Here is a tiny trained network, its code and every weight. The questions are about switching its units off for an input and a class, where a switched-off unit gives its printed mean instead of its output.

import numpy as np


def w(rows, s, z=0):
    codes = np.array(rows[::2]) - 128.0
    scale = np.full(codes.shape[1], s)
    scale[-1] = z or s
    return codes * scale


def f(y):
    return np.maximum(y, 0)


def log_softmax(a):
    a = a - a.max(-1, keepdims=True)
    return a - np.log(np.exp(a).sum(-1, keepdims=True))


def net(x, mask):
    res = np.array(x, float).reshape(1, 2) / 4 @ E
    y = f(res @ A[0][:, :-1].T + A[0][:, -1])
    res = res + np.where(mask, y, B[0][:, -1]) @ B[0][:, :-1]
    return log_softmax(res[-1] @ U[:, :-1].T + U[:, -1])


A, B = {}, {}
E = w([
[54,192,103,50,135],'x0',
[68,9,149,130,228],'x1',
],0.016)
A[0] = w([
[64,163,105,90,135,170],'neuron 1',
[178,92,183,196,98,87],'neuron 2',
[159,163,139,105,143,125],'neuron 3',
[153,194,138,134,143,81],'neuron 4',
[195,205,113,93,65,100],'neuron 5',
[196,128,165,204,158,148],'neuron 6',
[198,187,153,110,105,63],'neuron 7',
[120,162,146,163,49,184],'neuron 8',
[147,139,88,109,87,86],'neuron 9',
[80,72,142,113,146,154],'neuron 10',
[46,148,120,51,103,83],'neuron 11',
[142,81,151,131,183,163],'neuron 12',
[212,82,165,195,137,119],'neuron 13',
[117,152,111,157,85,223],'neuron 14',
[82,80,126,92,111,193],'neuron 15',
[72,51,132,136,167,60],'neuron 16',
[127,69,143,50,172,70],'neuron 17',
[126,169,105,61,172,133],'neuron 18',
[166,124,113,100,165,249],'neuron 19',
[62,169,142,67,147,76],'neuron 20',
[90,142,149,5,129,142],'neuron 21',
[144,95,108,125,166,200],'neuron 22',
[180,182,130,157,84,59],'neuron 23',
[171,174,114,158,176,141],'neuron 24',
[99,82,177,119,117,86],'neuron 25',
],0.013,0.015)
B[0] = w([
[144,67,149,101,106,228],'neuron 1',
[7,83,217,94,104,203],'neuron 2',
[123,91,124,169,110,156],'neuron 3',
[86,142,126,176,113,160],'neuron 4',
[106,110,85,155,125,248],'neuron 5',
[130,118,194,91,69,224],'neuron 6',
[66,125,106,191,138,189],'neuron 7',
[160,90,108,164,124,230],'neuron 8',
[83,119,100,145,139,161],'neuron 9',
[145,100,87,145,128,241],'neuron 10',
[47,87,173,54,102,205],'neuron 11',
[148,113,104,147,116,240],'neuron 12',
[96,56,161,111,104,237],'neuron 13',
[195,94,107,145,123,228],'neuron 14',
[183,107,101,162,104,228],'neuron 15',
[62,142,92,180,130,231],'neuron 16',
[54,150,65,171,135,198],'neuron 17',
[133,107,167,88,102,194],'neuron 18',
[220,104,126,109,108,252],'neuron 19',
[70,103,147,95,107,194],'neuron 20',
[133,85,165,124,86,230],'neuron 21',
[164,110,123,158,124,228],'neuron 22',
[82,166,113,163,104,194],'neuron 23',
[137,115,131,145,103,160],'neuron 24',
[76,136,110,156,157,167],'neuron 25',
],0.013,0.015)
U = w([
[77,110,218,108,90,106],'0',
[90,129,47,200,120,68],'1',
[254,114,124,135,111,255],'2',
[165,160,132,81,147,83],'3',
[143,166,147,98,151,86],'4',
[112,161,122,148,161,92],'5',
[144,166,127,110,173,100],'6',
[166,171,110,134,160,103],'7',
],0.017,0.009)

Each question gives the input, the list of numbers given to net, and the class t.
The units are the neurons (one row each of A and B). Each row of codes is followed by its name. A weight is (code - 128) times the scale printed after its matrix; where a second scale follows, it is the last column's (A, B and U).
mask holds one flag per neuron, in row order. A switched-off neuron (its flag False) gives its mean, the last column of its row in B, instead of its output. The means were averaged over made-up inputs and are rounded, as every weight is.
A unit's drop is (log p(t) with every unit on - log p(t) with that unit switched off) / (log p(t) with every unit on - log p(t) with every unit switched off).
The circuit of an input: a set's keep is (log p(t) with only the set's units on - log p(t) with every unit switched off) / (log p(t) with every unit on - log p(t) with every unit switched off). Starting from the 12 units with the biggest drops (on a tie, the unit counted first), units are removed one at a time, each time the one whose removal leaves the highest keep (on an exact tie, the one counted first), for as long as the keep stays at least 0.8.
circuit, biggest first: the units of the circuit, biggest drop first
k most important neurons: the k neurons with the biggest drops, biggest first
drop of u: that unit's drop, to one decimal
input [-7,-1], class 0: circuit, biggest first -> [neuron 2]
input [-4,-3], class 0: 2 most important neurons -> [neuron 2; neuron 15]
input [-3,4], class 1: 3 most important neurons -> [neuron 16; neuron 11; neuron 14]
input [-7,-7], class 0: 3 most important neurons -> [neuron 2; neuron 6; neuron 13]
input [3,3], class 2: 2 most important neurons -> [neuron 2; neuron 13]
input [-6,7], class 1: 4 most important neurons -> [neuron 16; neuron 17; neuron 12; neuron 10]
input [-1,4], class 1: 2 most important neurons -> [neuron 16; neuron 14]
input [-3,-1], class 2: drop of neuron 20 -> 0.1
input [5,6], class 1: drop of neuron 16 -> 0.5
input [-5,-4], class 0: drop of neuron 2 -> 0.8
input [-3,0], class 2: drop of neuron 20 -> 0.1
